Each row is followed by its class number.
[-2.97  0.10  0.02  1.35 -0.35 -0.07  0.14 -0.26  0.26  0.28  0.13  0.28
 -0.39  0.37 -0.34  0.40 -0.70 -0.11  0.07  2.17 -0.39 -0.11  1.18  0.18
 -0.23  0.95 -0.46  0.95  0.77 -0.21 -0.03  0.34  0.14  0.26  0.50 -0.90
  0.79  0.50 -0.88 -1.66  0.37 -1.66] => 2
[-3.03 -0.70 -0.19  0.17 -0.36 -0.35 -0.72  0.04  0.00 -0.52  0.04  0.03
  0.09  0.11  0.27  0.14  0.05 -0.07 -0.26 -1.61 -0.45  0.77  0.16 -0.15
 -0.03 -0.29 -0.13  0.15 -0.24 -0.26  1.70  0.08 -0.06  0.19 -0.09 -1.44
 -0.50 -0.10  0.01 -0.71 -0.65 -2.06] => 1
[-1.11  0.53  0.31  0.21 -0.57 -1.25  0.06  0.21 -0.14 -0.02 -0.07  0.06
 -1.28  0.38 -0.57  0.40 -0.30  0.12 -0.43  2.17  0.47 -0.09  0.81  0.45
  0.63  1.37 -0.22  1.35  1.29 -0.72  0.00 -0.29  0.03  1.12  1.19  1.29
  1.31  0.12 -0.14 -1.47 -0.41 -1.00] => 2
[-4.98 -0.02 -0.66  0.41 -0.51 -0.47 -1.71 -0.08  0.20 -0.83 -0.28  0.12
 -0.12 -0.35 -0.06  0.39  0.43  0.27 -1.06 -3.31 -0.67  1.05  0.44 -0.37
 -0.01 -0.37  0.12  1.05 -0.34 -0.55  0.87  0.68 -0.18  0.21 -0.13 -1.30
 -1.19  0.04  0.46 -1.28  0.44 -2.82] => 1
[ 1.75  0.31 -0.60  0.32 -0.19 -0.51 -0.12  0.30 -0.02  0.38 -0.23  0.02
 -1.50 -0.24 -0.56  0.07 -0.01  0.47 -0.40 -0.28  0.64  0.17  0.53  0.16
 -0.44  1.20 -0.13  0.83 -0.43 -0.13 -2.29  0.58 -0.12  0.29 -0.12  1.37
 -0.07 -0.46 -0.10  0.39  0.03  1.21] => 2
[-5.73  0.02  1.08  1.25 -0.76 -0.25  1.83 -0.53 -0.05 -0.42  0.61  0.19
 -0.41  1.05  0.87  0.84 -0.52 -0.79  0.30  4.06 -0.74  0.05  1.64 -0.09
  0.38 -0.14 -0.42  0.99  2.55  0.37  4.21 -1.00 -0.14  1.36  2.06 -1.65
  2.44  0.41 -0.44 -4.29 -0.24 -4.56] => 2
[-7.38 -0.60 -0.19  1.26 -0.94  0.11 -1.99 -0.37  0.24 -0.98  0.17  0.29
 -0.47 -0.17  0.19  0.56 -0.20  0.03 -0.73 -1.90 -1.11  1.28  1.22  0.00
 -0.16 -0.05 -0.15  1.33 -0.11 -0.46  1.76  0.43  0.25  0.34 -0.09 -2.05
 -1.28  0.68 -0.07 -2.83  0.65 -4.59] => 1
[-1.24  0.27  0.53  0.29 -0.66 -0.29  1.64  0.22 -0.35  0.66  0.35  0.47
 -1.61  0.35 -0.04  0.48 -1.17 -0.01 -0.12  2.13  0.30 -0.44  1.60  0.46
  0.56  2.30 -0.12  0.62  1.35 -0.08  0.76 -0.70 -0.06  0.49  1.46  0.59
  2.03 -1.10 -0.50 -2.12 -0.79 -1.56] => 2
[-0.33  0.03  0.65  0.77  0.10  0.11  0.44  0.23 -0.08  0.31  0.08  0.10
 -0.36  0.28 -0.38  0.16 -0.31 -0.29  0.29  2.49 -0.01 -0.13  0.40  0.11
 -0.31  0.33 -0.21  0.57  0.43 -0.13 -0.98  0.23  0.13 -0.19  0.09  0.20
  0.41  0.43 -0.16 -0.32  0.05  0.28] => 2
[-2.72  0.58  0.46  0.61 -1.09 -0.46  0.64  0.22 -0.08  0.92  0.03  0.09
 -2.34 -0.25 -0.31  0.37 -0.91  0.70 -0.60  0.93  0.73 -0.39  1.75  0.34
  0.08  2.87 -0.26  0.90  0.79 -0.56 -0.25  0.00 -0.27  1.12  1.27  1.44
  1.67  0.26 -0.50 -1.80 -0.72 -0.62] => 2
[ 2.49  0.40  0.59 -0.15 -0.42  0.40  1.70  0.19  0.03  0.66  0.04 -0.24
 -1.75 -0.11 -0.80 -0.07 -0.11  0.60 -0.11  0.12  1.20 -0.95  0.89  0.70
  0.48  3.46  0.08  0.23  0.51 -0.67 -1.07 -0.60 -0.20  0.89  1.47  1.79
  1.98 -0.73 -0.16 -0.57 -1.32  0.80] => 2
[-2.37 -0.21 -0.47 -0.32 -0.24  0.47 -0.73 -0.28 -0.17 -0.44  0.20  0.32
 -0.56 -0.56  0.49  0.43 -0.40  0.06 -0.09 -2.96 -0.73  0.30  0.19 -0.11
  0.65  1.48 -0.14 -0.29 -0.13 -0.57  2.41 -0.93 -0.18  0.71  0.49 -0.74
  0.30 -0.39  0.37 -0.75 -0.24 -1.78] => 1
[-7.38 -0.55 -0.34  1.10 -0.79  0.31 -0.54 -0.57  0.41 -0.62  0.50  0.29
 -0.12 -0.25  0.80  0.66  0.18 -0.17 -0.38 -0.45 -1.03  0.72  1.82 -0.09
  0.68  0.08 -0.06  0.93  1.06 -0.12  4.06 -0.68  0.09  1.46  1.18 -2.59
  0.52  0.25 -0.16 -3.28  0.04 -5.43] => 1
[-1.29  0.79  0.14  1.15 -0.87 -0.90  0.47  0.35  0.00  0.33 -0.07  0.02
 -1.62  0.40 -0.79  0.70 -0.44  0.63 -0.74  1.26  0.60  0.10  1.39  0.46
  0.26  2.25 -0.23  1.88  0.47 -0.41 -1.98  0.19  0.24  1.08  1.04  0.75
  1.08  0.46 -0.34 -1.72 -0.43 -1.06] => 2
[-0.17  0.14  0.37 -0.45 -0.71  0.40  1.81  0.02  0.15  0.49 -0.10  0.04
 -1.60 -0.53  0.23  0.10 -0.97  0.24  0.06 -0.14  0.77 -0.71  1.21  0.57
  0.94  3.34  0.07 -0.74  1.00 -0.29  1.75 -1.49 -0.26  1.05  1.63  0.81
  2.59 -0.62 -0.46 -0.91 -1.35 -1.13] => 2
[-4.59 -0.69 -0.79  1.40 -0.46  0.00 -1.25 -0.24  0.33 -0.46  0.34  0.56
 -0.96 -0.01 -0.22  0.37  0.21  0.07 -0.55 -1.42 -0.19  0.44  1.01  0.03
  0.29  1.08 -0.49  0.99 -0.04 -0.61 -0.22  0.16 -0.04  1.00  0.27 -1.50
  0.19  0.00  0.00 -1.86  0.47 -3.29] => 0
[-1.28  0.33  0.38  0.27 -0.34 -0.16  0.65  0.18  0.12  0.49  0.26  0.89
 -1.50  0.39 -0.17  0.38 -0.81  0.05  0.18  1.49  0.34 -0.56  1.16  0.69
 -0.12  1.91  0.06  0.44  0.66 -0.42 -0.12 -0.13 -0.11  0.47  0.54  0.37
  0.95  0.22 -0.29 -0.74 -0.19 -0.53] => 2
[-7.38 -0.52 -0.76  1.50 -0.72  0.03 -0.70  0.00  0.43 -0.18  0.41 -0.26
 -0.34  0.49  0.76  1.13  0.03 -0.15 -0.69  0.03 -0.87  1.02  2.23 -0.03
  0.42  0.27 -0.42  1.20  0.86  0.10  2.92 -0.39  0.12  1.64  0.90 -3.16
  0.41  0.93 -0.05 -3.97  0.84 -6.74] => 0
[-0.77  0.70  0.81  0.66 -0.70 -0.18  1.41  0.11 -0.49  0.62  0.02  0.10
 -1.56  0.39 -0.20  0.35 -0.88  0.07  0.13  3.28  1.85 -0.94  1.66  0.43
  0.13  2.21  0.08  0.33  1.12 -0.24 -0.52 -0.35  0.14  1.00  1.35  0.66
  2.10 -0.03 -0.95 -1.28 -0.60 -0.49] => 2
[-4.29  0.57  0.87  1.19 -0.35 -0.25  0.95 -0.11 -0.07  0.92  0.16  0.05
 -0.52  0.66 -0.02  0.16 -1.22 -0.89  0.69  6.60 -0.69 -0.79  1.61  0.07
 -0.65 -0.30 -0.33  0.84  1.56 -0.09  0.48  0.41  0.28 -0.33  0.24 -0.92
  0.76  1.43 -0.99 -2.05  0.35 -1.42] => 2
[ 5.82 -1.16  0.58 -0.15  0.98  2.25  2.18  0.40  0.17  1.31  0.54 -0.11
  1.38  0.18  0.90 -0.65 -0.85 -1.78  2.15  2.87  0.66 -1.56 -0.57  0.35
  0.10  0.82  0.37 -2.66  0.38  1.02  0.45 -2.05 -0.60 -0.63  0.02 -0.47
  2.51 -1.26 -0.97  2.40  0.00  2.95] => 2
[-4.08 -0.76 -0.87  0.52 -0.66  0.66 -0.93 -0.33 -0.19 -0.98  0.21  0.20
 -0.32 -0.90  0.62 -0.09  0.23  0.11 -0.74 -4.65 -0.17  0.69  0.72 -0.41
  1.08  1.26  0.08  0.00 -0.18 -0.60  2.54 -0.90 -0.17  0.94  0.57 -1.60
  0.23 -0.95  0.29 -1.29 -0.44 -3.76] => 1
[-4.75 -0.94 -0.91  1.68 -0.79  0.37 -1.61  0.03  0.41 -0.65  0.24  0.20
 -0.13 -0.03 -0.07  0.46  0.48  0.14 -0.26 -1.96 -0.18  0.72  1.23 -0.16
  0.56  0.76 -0.25  0.76  0.01 -0.64  0.63 -0.48  0.24  1.31  0.18 -2.14
 -0.36  0.24 -0.07 -1.84  0.41 -3.51] => 0
[-3.02 -0.38 -0.36  0.31 -0.54  0.16 -1.08  0.05 -0.05 -0.49 -0.02  0.55
 -1.27 -0.98  0.17  0.08 -0.46  0.13 -0.26 -1.96 -0.49  0.02  0.41 -0.25
 -0.30  1.14  0.17  0.46 -0.54 -0.63  1.06 -0.09  0.09  0.14 -0.17 -0.79
 -0.39 -0.01 -2.02 -1.58  0.01 -1.59] => 1
[-4.98 -0.58 -0.52  2.71 -0.06 -0.21 -1.12 -0.04  0.30 -0.58  0.22  0.42
  0.38  0.60 -0.33  0.79  0.61 -0.37 -0.30  0.68 -0.52  0.93  1.22  0.28
 -0.09 -0.88 -1.37  1.77  0.16  0.15 -0.34  0.70  0.39  1.30  0.05 -2.41
 -0.41  0.85 -0.07 -2.76  0.21 -4.49] => 0
[-4.76 -0.84 -0.17  0.20 -0.04  0.84 -0.28 -0.26  0.05 -0.31  0.32  0.19
  1.03  0.18  1.17  0.09 -0.53 -0.62  0.34 -0.68 -0.36  0.38  0.66 -0.32
  0.32 -0.52  1.51 -0.53  0.27  0.14  4.27 -0.96 -0.07 -1.10  0.07 -2.43
  0.14  0.47  0.01 -0.95  0.13 -2.85] => 1
[-1.58  0.25  0.16  0.95 -0.70 -0.74  0.81 -0.03  0.10  0.18  0.32 -0.53
 -1.51  0.23 -0.66  0.78 -0.45  0.19 -0.54  1.12  1.30 -0.52  1.50  0.57
  0.28  2.46 -0.25  1.04  0.89 -0.28 -0.23 -0.49 -0.07  1.37  1.43  0.32
  1.47 -0.10 -0.20 -2.05 -0.58 -0.80] => 2
[-5.74 -0.01 -0.27  1.02 -0.83 -0.87 -0.62  0.29  0.17 -0.18 -0.05  0.17
 -1.41  0.17 -0.10  0.73 -0.75  0.17 -0.26  1.87 -0.09  0.17  1.37  0.25
  0.25  1.13 -0.37  1.45  1.05 -0.26  0.65  0.51  0.22  0.69  0.49 -0.98
  0.12  1.08 -0.38 -2.59  0.06 -3.50] => 2
[-2.64 -1.29 -0.19  0.13  0.15  1.80  0.40 -0.40  0.13 -0.10  0.40  0.11
  2.87  0.29  2.46 -0.22 -0.44 -1.36  1.87  1.60 -1.19 -0.12 -0.22 -0.16
 -0.04 -1.79  0.54 -2.45  0.83  1.01  4.81 -1.58 -0.18 -1.52 -0.12 -4.05
  0.17  0.37 -0.53  0.07  1.66 -1.45] => 1
[-3.18  0.25  0.29  1.50 -0.72 -0.30  0.47  0.09  0.14  0.57  0.39  0.09
 -1.01  0.13 -0.48  0.72 -0.70  0.40 -0.19  3.38  0.29 -0.18  1.66  0.30
 -0.03  1.23 -0.81  1.23  1.05 -0.07 -0.13  0.11  0.20  1.56  0.92 -0.39
  1.17  0.79 -0.63 -2.30  0.20 -2.22] => 2
[-1.22 -0.75 -0.88  0.97 -0.03  0.14 -1.33  0.69  0.27 -0.98  0.55 -0.21
  0.17 -0.31 -0.39  0.27  1.49  0.11 -0.41 -2.51 -0.36  0.55  0.24 -0.34
  0.52  0.19 -0.16  0.29 -0.39 -0.13 -0.06 -0.27 -0.01  0.85 -0.37 -1.57
 -0.11 -0.06  0.14 -0.79  0.20 -1.74] => 0
[-3.06  0.22  0.06  0.69 -0.56 -0.37  0.34 -0.17  0.22  0.15  0.51  0.37
 -1.03  0.26 -0.14  0.07 -0.67  0.12 -0.29  1.60  0.18 -0.05  1.33 -0.01
 -0.03  1.50 -0.28  0.93  0.69 -0.10  0.52  0.40  0.03  0.75  1.33  0.21
  0.60  0.21 -0.31 -1.66 -0.07 -1.90] => 2
[-2.75  0.29  0.31  0.46 -0.56 -0.28  0.65 -0.03 -0.24  0.60  0.00  0.10
 -1.50  0.05 -0.11  0.35 -0.88  0.02 -0.06  1.51  0.33 -0.23  1.60  0.50
  0.23  2.08 -0.34  1.02  0.83 -0.10  0.75 -0.71  0.24  1.00  1.33  0.37
  1.52  0.29 -0.30 -1.97 -0.66 -2.05] => 2
